[[ 16  47   8 -10]
 [  1   1   1   0]
 [-11  23  24 -36]
 [-15 -21 -26 -32]]
:
[[ 16  47]
 [  1   1]
 [-11  23]]

[[ 15  39  -2 -30  26]
 [  8 -25 -22  -2  29]
 [ 38 -11  25  27  -2]
 [-34  24  40 -11  -7]]
:
[[ 15  39]
 [  8 -25]
 [ 38 -11]]

[[-19   3]
 [ 11   6]
 [ 12   3]
 [ 46  48]
 [ 35  16]]
:
[[-19   3]
 [ 11   6]
 [ 12   3]]

[[-24 -19 -16]
 [ 48  43   8]
 [  2   9  38]
 [ 39 -30  34]
 [ 47 -29 -22]]
:
[[-24 -19]
 [ 48  43]
 [  2   9]]

[[  4  -6  26]
 [ 21   0 -11]
 [  3   4  40]]
:
[[ 4 -6]
 [21  0]
 [ 3  4]]

[[-41 -18]
 [  4 -18]
 [ 17  49]
 [-18 -31]]
:
[[-41 -18]
 [  4 -18]
 [ 17  49]]

[[24  0  1 28]
 [ 0  3  2 47]
 [ 3  1  0 47]]
:
[[24  0]
 [ 0  3]
 [ 3  1]]
---
[[ -2 -39 -44]
 [  2  -7  48]
 [  2   7 -36]
 [ -2   7 -31]
 [ -2   0 -11]]
:
[-44  -7   2]

[[  6  -7 -32  -6 -15]
 [ 14   3 -49 -13 -20]
 [-14   3  12   5 -18]
 [ -6  11  -4  12  11]
 [ 10  -3 -40  -2  19]]
:
[-15 -13  12  11  10]

[[ 34  47 -23]
 [  7   2  -5]]
:
[-23   2]

[[ 32 -12 -19   0  -9]
 [-37  14  22   0  10]]
:
[-9  0]

[[-37  40 -41 -39 -39]
 [ 40 -44  44  42  42]]
:
[-39  42]

[[ 46  -9 -26]
 [-38  12  33]]
:
[-26  12]

[[ -3  -1  38 -14 -23]
 [  0   0  -5   2   3]]
:
[-23   2]
---
[[  3   7  -2   3  24   9]
 [-37 -20 -45 -40   8 -15]
 [-20   1 -23 -20   7   4]
 [  2  30   1   6  26  31]
 [ 36  23  45  39  -7  19]
 [ 13  50  16  19  25  50]
 [ -2 -43  -5  -8 -18 -43]]
:
[[  3 -37 -20   2  36  13  -2]
 [  7 -20   1  30  23  50 -43]
 [ -2 -45 -23   1  45  16  -5]
 [  3 -40 -20   6  39  19  -8]
 [ 24   8   7  26  -7  25 -18]
 [  9 -15   4  31  19  50 -43]]

[[ 37 -39   7 -41   4  24  -4  30 -35 -31 -23 -23  51]
 [ 44 -41   6 -43   2  24  -5  31 -32 -36 -18 -25  51]]
:
[[ 37  44]
 [-39 -41]
 [  7   6]
 [-41 -43]
 [  4   2]
 [ 24  24]
 [ -4  -5]
 [ 30  31]
 [-35 -32]
 [-31 -36]
 [-23 -18]
 [-23 -25]
 [ 51  51]]

[[ 15  31 -37 -21 -17  -4]
 [ 13 -13 -39  21  29 -13]
 [  1  38 -41 -16   7 -17]
 [ -3  21  10  16   1 -16]
 [ 36  39  10 -23  -5   0]
 [ 32  43 -10 -22 -21   7]]
:
[[ 15  13   1  -3  36  32]
 [ 31 -13  38  21  39  43]
 [-37 -39 -41  10  10 -10]
 [-21  21 -16  16 -23 -22]
 [-17  29   7   1  -5 -21]
 [ -4 -13 -17 -16   0   7]]

[[  0  11  47  14  -3  20   5  26 -22  11   8  29]
 [ -9   2   5 -26  13  -6 -49 -21  -1  33 -27  -1]
 [ -7  44  16  28  -3  29  14  18  -6   6  16  -9]
 [ -4 -16  13 -13 -32  15 -17  23  -7  10  -2  -6]
 [ -8  35 -20   4  -7   2 -27 -35   6   1   2   0]
 [  2  -2 -20  13 -30   7  -7  11  31  11 -19 -20]
 [ 10  -5  -2 -15  -4  -9 -20  16   3   2   6 -27]
 [ 20  12  12 -15 -14 -15 -17  39 -15   9 -15  20]]
:
[[  0  -9  -7  -4  -8   2  10  20]
 [ 11   2  44 -16  35  -2  -5  12]
 [ 47   5  16  13 -20 -20  -2  12]
 [ 14 -26  28 -13   4  13 -15 -15]
 [ -3  13  -3 -32  -7 -30  -4 -14]
 [ 20  -6  29  15   2   7  -9 -15]
 [  5 -49  14 -17 -27  -7 -20 -17]
 [ 26 -21  18  23 -35  11  16  39]
 [-22  -1  -6  -7   6  31   3 -15]
 [ 11  33   6  10   1  11   2   9]
 [  8 -27  16  -2   2 -19   6 -15]
 [ 29  -1  -9  -6   0 -20 -27  20]]

[[ 26 -11   0  -5  14 -18 -12 -40]
 [  4 -19  -3  11  -3  28  -6  15]
 [-13 -16  -4   7   3  25  -8  23]
 [ -6 -28  -4   4   7  29  -6  34]
 [ -3 -11 -20  24  -5  11  14   0]
 [ -1  -8 -28  13  -1  20  -8   8]
 [-18 -25 -16   7  -3  23   4  26]
 [ -6  16  -1  20   0  17  12  27]
 [-12   9 -18   6   3  29  11  39]
 [-14 -17 -25  34  11   3  15  35]]
:
[[ 26   4 -13  -6  -3  -1 -18  -6 -12 -14]
 [-11 -19 -16 -28 -11  -8 -25  16   9 -17]
 [  0  -3  -4  -4 -20 -28 -16  -1 -18 -25]
 [ -5  11   7   4  24  13   7  20   6  34]
 [ 14  -3   3   7  -5  -1  -3   0   3  11]
 [-18  28  25  29  11  20  23  17  29   3]
 [-12  -6  -8  -6  14  -8   4  12  11  15]
 [-40  15  23  34   0   8  26  27  39  35]]

[[22  8]
 [30 45]]
:
[[22 30]
 [ 8 45]]
